Below is a small trained network, with its code and all its weights. Each question gives an input and a target symbol and asks what happens when units are switched off, that is, made to give their printed mean instead of their output.

import numpy as np


def w(rows, s, z=0):
    codes = np.array(rows[::2]) - 128.0
    scale = np.full(codes.shape[1], s)
    scale[-1] = z or s
    return codes * scale


def norm(h):
    return h / np.sqrt((h * h).mean(-1, keepdims=True) + 1e-5)


def f(y):
    return y / 2 * (1 + np.tanh(0.7978845608 * (y + 0.044715 * y**3)))


def softmax(a):
    e = np.exp(a - a.max(-1, keepdims=True))
    return e / e.sum(-1, keepdims=True)


def log_softmax(a):
    a = a - a.max(-1, keepdims=True)
    return a - np.log(np.exp(a).sum(-1, keepdims=True))


def net(x, mask):
    ids = ['ΓΔΛΞΦΩαζηθμπτψ'.index(c) for c in x.split()]
    T = len(ids)
    res = E[ids] + P[:T]
    q, k, v = (norm(res) @ M[0].T for M in (Q, K, V))
    z = softmax(np.where(np.tri(T) > 0, q @ k.T / 2**0.5, -1e9)) @ v
    res = res + np.where(mask[0], z, O[0][:, -1]) @ O[0][:, :-1]
    y = f(norm(res) @ A[0][:, :-1].T + A[0][:, -1])
    res = res + np.where(mask[1:13], y, B[0][:, -1]) @ B[0][:, :-1]
    return log_softmax(norm(res)[-1] @ U[:, :-1].T + U[:, -1])


Q, K, V, O, A, B = {}, {}, {}, {}, {}, {}
E = w([
[98,193,147,49,129,113],'Γ',
[117,196,203,131,128,137],'Δ',
[128,202,169,165,111,165],'Λ',
[64,51,104,127,177,83],'Ξ',
[64,67,163,166,89,121],'Φ',
[153,186,135,208,92,189],'Ω',
[143,118,185,195,4,149],'α',
[96,123,169,131,149,61],'ζ',
[87,96,80,147,172,139],'η',
[61,146,141,113,76,216],'θ',
[88,61,129,219,160,103],'μ',
[56,106,130,59,79,96],'π',
[154,203,136,119,176,78],'τ',
[157,116,154,228,86,58],'ψ',
],0.0018)
P = w([
[5,145,136,195,117,61],'0',
[112,130,140,138,151,150],'1',
[75,192,160,183,40,95],'2',
[138,116,142,128,149,159],'3',
[86,183,161,190,34,93],'4',
[169,100,142,111,146,164],'5',
[116,163,158,179,37,95],'6',
],0.0029)
Q[0] = w([
[103,87,53,80,246,126],'h0',
[99,107,1,64,252,86],'h0',
],0.0084)
K[0] = w([
[25,211,121,186,81,73],'h0',
[2,216,69,184,116,47],'h0',
],0.0069)
V[0] = w([
[68,3,139,229,122,154],'h0',
[192,137,56,226,170,104],'h0',
],0.0034)
O[0] = w([
[248,48,98,74,114,145,253],'h0',
[137,147,2,134,66,51,91],'h0',
],0.0043,0.0019)
A[0] = w([
[138,144,65,119,50,63,3],'n0',
[110,155,144,115,67,176,105],'n1',
[176,115,109,182,215,175,67],'n2',
[178,149,168,184,82,132,71],'n3',
[96,157,184,159,121,108,110],'n4',
[100,90,138,166,86,78,110],'n5',
[119,158,108,85,187,238,110],'n6',
[139,85,73,102,235,217,19],'n7',
[122,123,131,62,222,104,133],'n8',
[79,185,58,170,85,111,14],'n9',
[171,217,103,78,255,140,2],'n10',
[173,102,112,120,66,143,110],'n11',
],0.0065,0.0039)
B[0] = w([
[86,63,122,160,224,253,149],'n0',
[187,95,94,135,223,86,174],'n1',
[231,238,148,157,72,165,154],'n2',
[60,94,100,21,171,120,206],'n3',
[221,100,46,148,150,168,254],'n4',
[171,210,122,67,153,165,226],'n5',
[89,132,100,28,24,68,182],'n6',
[88,95,11,156,238,185,169],'n7',
[53,175,182,156,194,107,169],'n8',
[124,121,182,49,27,131,170],'n9',
[239,138,86,64,235,98,149],'n10',
[64,197,140,171,157,53,222],'n11',
],0.0038,0.0018)
U = w([
[59,148,117,17,185,63,140],'Γ',
[143,155,248,93,147,197,44],'Δ',
[248,148,40,55,35,167,22],'Λ',
[33,102,85,169,205,141,170],'Ξ',
[196,9,162,106,160,176,203],'Φ',
[76,223,104,172,4,99,250],'Ω',
[182,101,233,125,44,1,71],'α',
[55,201,243,232,195,135,93],'ζ',
[70,107,11,149,157,175,139],'η',
[64,108,107,32,95,247,129],'θ',
[222,156,108,245,153,194,92],'μ',
[16,77,166,117,147,39,107],'π',
[210,169,93,100,226,97,212],'τ',
[154,48,25,201,95,23,127],'ψ',
],0.0068,0.0018)

Each question gives the input, a string of symbols that net reads in full, and the target symbol t.
The units are the heads (2 rows each of Q, K, V and O) and the neurons (one row each of A and B). Each row of codes is followed by its name. A weight is (code - 128) times the scale printed after its matrix; where a second scale follows, it is the last column's (O, A, B and U).
mask holds one flag per unit, heads first, then neurons. A switched-off unit (its flag False) gives its mean, the last column of its rows in O or B, instead of its output. The means were averaged over made-up inputs and are rounded, as every weight is.
A unit's drop is (log p(t) with every unit on - log p(t) with that unit switched off) / (log p(t) with every unit on - log p(t) with every unit switched off).
The circuit of an input: a set's keep is (log p(t) with only the set's units on - log p(t) with every unit switched off) / (log p(t) with every unit on - log p(t) with every unit switched off). Starting from the 12 units with the biggest drops (on a tie, the unit counted first), units are removed one at a time, each time the one whose removal leaves the highest keep (on an exact tie, the one counted first), for as long as the keep stays at least 0.8.
units of the circuit, in order: the units of the circuit, biggest drop first
top k neurons: the k neurons with the biggest drops, biggest first
input Γ τ Δ Λ Φ, target Λ: units of the circuit, in order	n4; n5
input Γ ζ Ω μ Δ Γ Φ, target ζ: units of the circuit, in order	h0
input Δ ψ μ, target η: units of the circuit, in order	n0; h0
input τ θ ψ, target Φ: units of the circuit, in order	h0; n3; n4
input η μ μ, target ψ: top 3 neurons	n11; n0; n7
input ψ τ τ Γ Φ Ω, target Ω: units of the circuit, in order	h0; n4; n10
input Φ Ω ψ, target θ: units of the circuit, in order	n0; n9; n3; h0
input Φ Γ τ μ Φ μ Φ, target ψ: top 2 neurons	n11; n0
input Φ Ω Δ Φ Φ Φ Ω, target α: units of the circuit, in order	h0; n11; n4; n5
input Φ τ α Γ, target Γ: top 3 neurons	n6; n8; n4
input μ Ω Γ μ Φ Ω Λ, target θ: units of the circuit, in order	h0; n0; n9; n3
input Λ ζ ζ Φ Λ Λ Γ, target Λ: units of the circuit, in order	h0; n4; n11; n8
input τ ψ Ξ ζ Γ Φ Λ, target α: units of the circuit, in order	h0; n11; n4; n5
input Γ Ξ Γ Φ α θ τ, target Φ: top 2 neurons	n4; n3
input Φ Λ Γ Γ τ τ η, target Ω: top neuron	n9
input τ θ Ω Ω μ ζ Ω, target τ: units of the circuit, in order	n1; n3; n6
input ψ Φ Φ μ π Δ η, target μ: top 2 neurons	n4; n6
input Λ θ Γ, target Φ: top 2 neurons	n4; n1
input τ Ω μ ζ Φ, target τ: top 2 neurons	n5; n1
input Λ η Γ, target Ξ: top 2 neurons	n0; n11
input τ α Γ Λ τ, target Λ: top neuron	n4
input τ τ Φ Λ η, target Λ: top 2 neurons	n4; n9
